[128 = 0]

[145 103 107 115 160 178 156 147 145 142 128  91 136 142 139  92 133 120
 130 134 134 125 131 114 121 133 118 120 113 125 147 252 143 161 108  63
 119 117 131 101 107 168 126 131 130 122 123 129 148 130 105 128 143 107
 130 125 135 131 137 129 120 113] : Mive:(67)
[111 106 118 121 153 226 146 138 142 118 128 118 121 140 111  93 120 138
 139 143 118 127 113 107 114 122 135 125 103 122 138 140 121 139 119 108
 114 126 128 105  94 166 121 131 137 142 115 118 127 135 136  73 125 132
 122 146 132 113 137 134 131 122] : Vazup:(50)
[141 122 130 134 137 147 137 131 130 127 143 113 139 130 148  92 115 133
 169 131 118 131 119  95 115 136 116 156 115 127 129 173 121 158 122  92
 132 147 111 135 123 114 109 134 125 138 135 133 132 129 129 141 125 128
 124 135 131 119 135 149 131 122] : zuno:(46)
[121 109 129 102 137 208 144 141 138 134 131 128 121 130 118  73 123 131
 101 141 129 118 129 112 128 120 127 117  96 135 140 152 131 141 116 122
 129 109 126  93 111 163 119 124 141 130 123 130 128 125 147 150 121 126
 129 135 129 118 126 141 126 128] : Vazup:(47)
[154 123 122 119 155 180 142 142 132 119 133 131 132 137 126 107 134 131
  85 129 146 128 129 140 119 128 126 113 119 130 137 186 122 129 119 109
 130 121 129  85 131 140 117 128 129 119 125 133 139 122 122 130 133 145
 151 130 133 118 130 131 124 122] : Mive:(54)
[155 125 128 138 134 200 134 135 130 173 149 111 146 120 165  39 120 123
 135 141 119 129 116 110 111 135 120 128 111 137 128 220 121 166 119 100
 144 120 115 121 121 112  91 144 123 118 136 140 130 127 129 207 120 116
 124 127 137 122 138 153 130 125] : zuno:(46)
[143 133 145 124 138 169 122 129 135 174 141 132 112 136 116  34 124 126
 124 139 127 132 137  88 123 136 121 124 100 133 132 155 130 164 124 136
 125 128 116 120 111 117 101 136 135 132 118 134 140 125 162 158 119 116
 138 168 134 114 136 151 127 124] : zuno:(69)
[127 117 112 133 162 220 127 139 148 131 119 118 127 131 112 116 124 133
 122 135 122 127 116 133 120 118 138 121 108 122 142 156 119 134 120 119
 112 111 128  96 107 153 106 132 135 138 120 116 124 123 151  80 126 125
 120 143 134 118 129 126 131 121] : Vazup:(53)
[132 102 135 109 140 165 151 136 142 143 130 121 113 142  94 143 113 131
 119 141 138 129 127 114 126 121 128 125  98 117 136 140 134 145 123 123
 114 103 134  98 108 164 110 123 135 132 120 122 124 131 159  79 127 123
 125 145 123 105 130 126 125 124] : Vazup:(50)
[120 125 123 123 136 189 144 137 130 111 150 100 147 126 155  47 138 114
 174 145 120 129 118 122 119 136 124 135 120 144 132 203 132 145 120 109
 124 176 114 136 107 144 125 141 129 117 131 138 135 142 113 125 122 129
 133 144 137 117 135 147 132 115] : zuno:(57)
[131 119 135 132 139 206 140 130 130 143 154 114 128 131 126  28 125 114
 155 145 127 134 124 120 119 135 119 126 104 132 132 194 128 178 120 139
 117 171 106 114 113 114 102 145 132 123 123 142 134 131 153 116 125 135
 142 152 138 105 132 157 127 116] : zuno:(57)
[131 106 111 115 161 229 153 147 139 134 127 120 127 138 102  97 121 137
 102 137 136 127 108 135 119 129 131 121 115 116 139 158 129 141 123 106
 112 120 130  97 109 158 109 127 135 132 121 125 135 126 130  91 137 141
 133 131 126 116 131 138 123 119] : Vazup:(50)
[129 103 123 117 144 200 131 136 141 120 125 114 125 135 111  80 117 124
 121 140 126 123 134 109 137 125 128 117 100 124 141 163 121 144 120 125
 124 112 123 101 110 145 110 128 139 143 124 122 122 125 149 113 115 120
 120 133 135 116 131 135 130 128] : Vazup:(47)
[174 137 127 137 152 197 137 141 126 165 146 130 143 124 146  77 125 128
 110 141 128 131 118 126 109 139 124 122 113 132 126 192 112 155 129  97
 141 134 115 110 125 108  86 138 128 116 130 135 137 125 121 172 126 138
 142 138 127 123 127 153 130 120] : zuno:(46)
[144  74 122 126 147 159 130 133 137 143 134 107 134 138 125  66 123 125
 125 133 143 131 140 107 122 138 124 115 121 128 140 216 136 159 117  88
 119 125 126 116 126 125 126 132 128 138 125 134 140 121 123 140 130 117
 134 111 135 129 124 144 127 119] : Mive:(67)
[143 120 112 124 146 129 116 132 138 131 118 109 130 140 121 116 138 109
 107 127 142 125 141 115 129 129 127 121 119 127 139 204 131 135 121 102
 121 111 136 117 111 146 131 133 130 132 128 121 138 123 106 120 140 117
 133 120 133 139 132 122 127 123] : Mive:(67)
[119 108 129 104 147 193 133 140 141 114 132 117 118 139  99  85 130 117
 117 145 133 132 131 113 127 117 129 117  97 127 139 163 123 133 114 131
 114 112 127  92 106 162 120 129 146 141 118 127 125 131 142  85 122 132
 137 144 131 115 125 132 128 119] : Vazup:(47)
[130  98 122 108 149 218 134 134 140 106 134 122 130 136 110  27 130 126
 113 141 139 125 129 116 121 123 125 122 106 129 139 174 125 139 116 117
 120 140 117 112 109 149 120 131 139 135 119 126 130 127 120 121 118 135
 136 132 131 120 134 143 130 123] : Vazup:(47)
[117  96 118 107 151 215 145 140 149 126 124 117 120 141 102 112 110 140
 129 141 120 123 121  99 118 119 127 122  99 116 142 134 128 148 121 108
 116 111 129  99 100 168 118 114 138 145 118 116 127 124 146  93 128 122
 113 137 125 118 135 140 131 124] : Vazup:(50)
[117 105 117 118 139 227 136 137 142 119 131 109 129 138 107  51 133 117
 125 142 135 128 129 128 123 119 130 127 109 130 143 188 134 140 118 127
 115 133 123 111 103 159 123 137 146 133 124 124 127 133 125  99 124 129
 133 134 135 121 133 130 126 123] : Vazup:(47)
[143 109 121 126 148 144 132 139 139 139 128 112 129 139 129  72 137 112
 107 135 144 130 140 108 127 133 123 117 116 134 140 218 134 139 117 104
 125 112 126 116 115 142 136 132 137 131 122 127 137 132 106 134 130 118
 138 105 133 127 126 127 126 123] : Mive:(67)
[136 138 136 131 141 174 124 130 144 150 145 127 131 136 141  34 134 118
 148 133 117 132 124  95 123 137 130 125 114 135 133 172 123 158 121 115
 129 151 117 121 103 118 117 152 126 128 119 135 143 133 146 153 124 126
 140 144 137 121 134 149 131 118] : zuno:(57)
[145 117 133 136 143 161 128 131 134 127 146 117 141 136 152  58 117 129
 161 140 122 128 120  79 115 144 114 128 109 130 126 188 117 168 120  85
 138 153 104 139 125 104 105 141 126 136 136 131 132 126 119 154 121 130
 128 136 130 120 131 161 132 119] : zuno:(46)
[147 123 129 125 145 170 149 145 123 155 152 115 140 123 149 106 119 133
 146 135 126 132 117 112 113 138 122 126 126 124 132 178 126 161 119  87
 127 137 118 123 125 121  99 129 122 119 130 142 140 129 122 152 130 133
 140 132 126 117 138 154 125 116] : zuno:(46)
[140 126 138 126 127 155 144 131 135 179 144 117 127 141 117  64 126 112
 122 140 131 130 135 117 124 129 123 130 108 134 133 193 146 166 120 132
 124 127 124 118 110 136 109 138 132 121 119 133 143 134 143 142 129 116
 138 130 135 118 137 139 125 124] : zuno:(69)
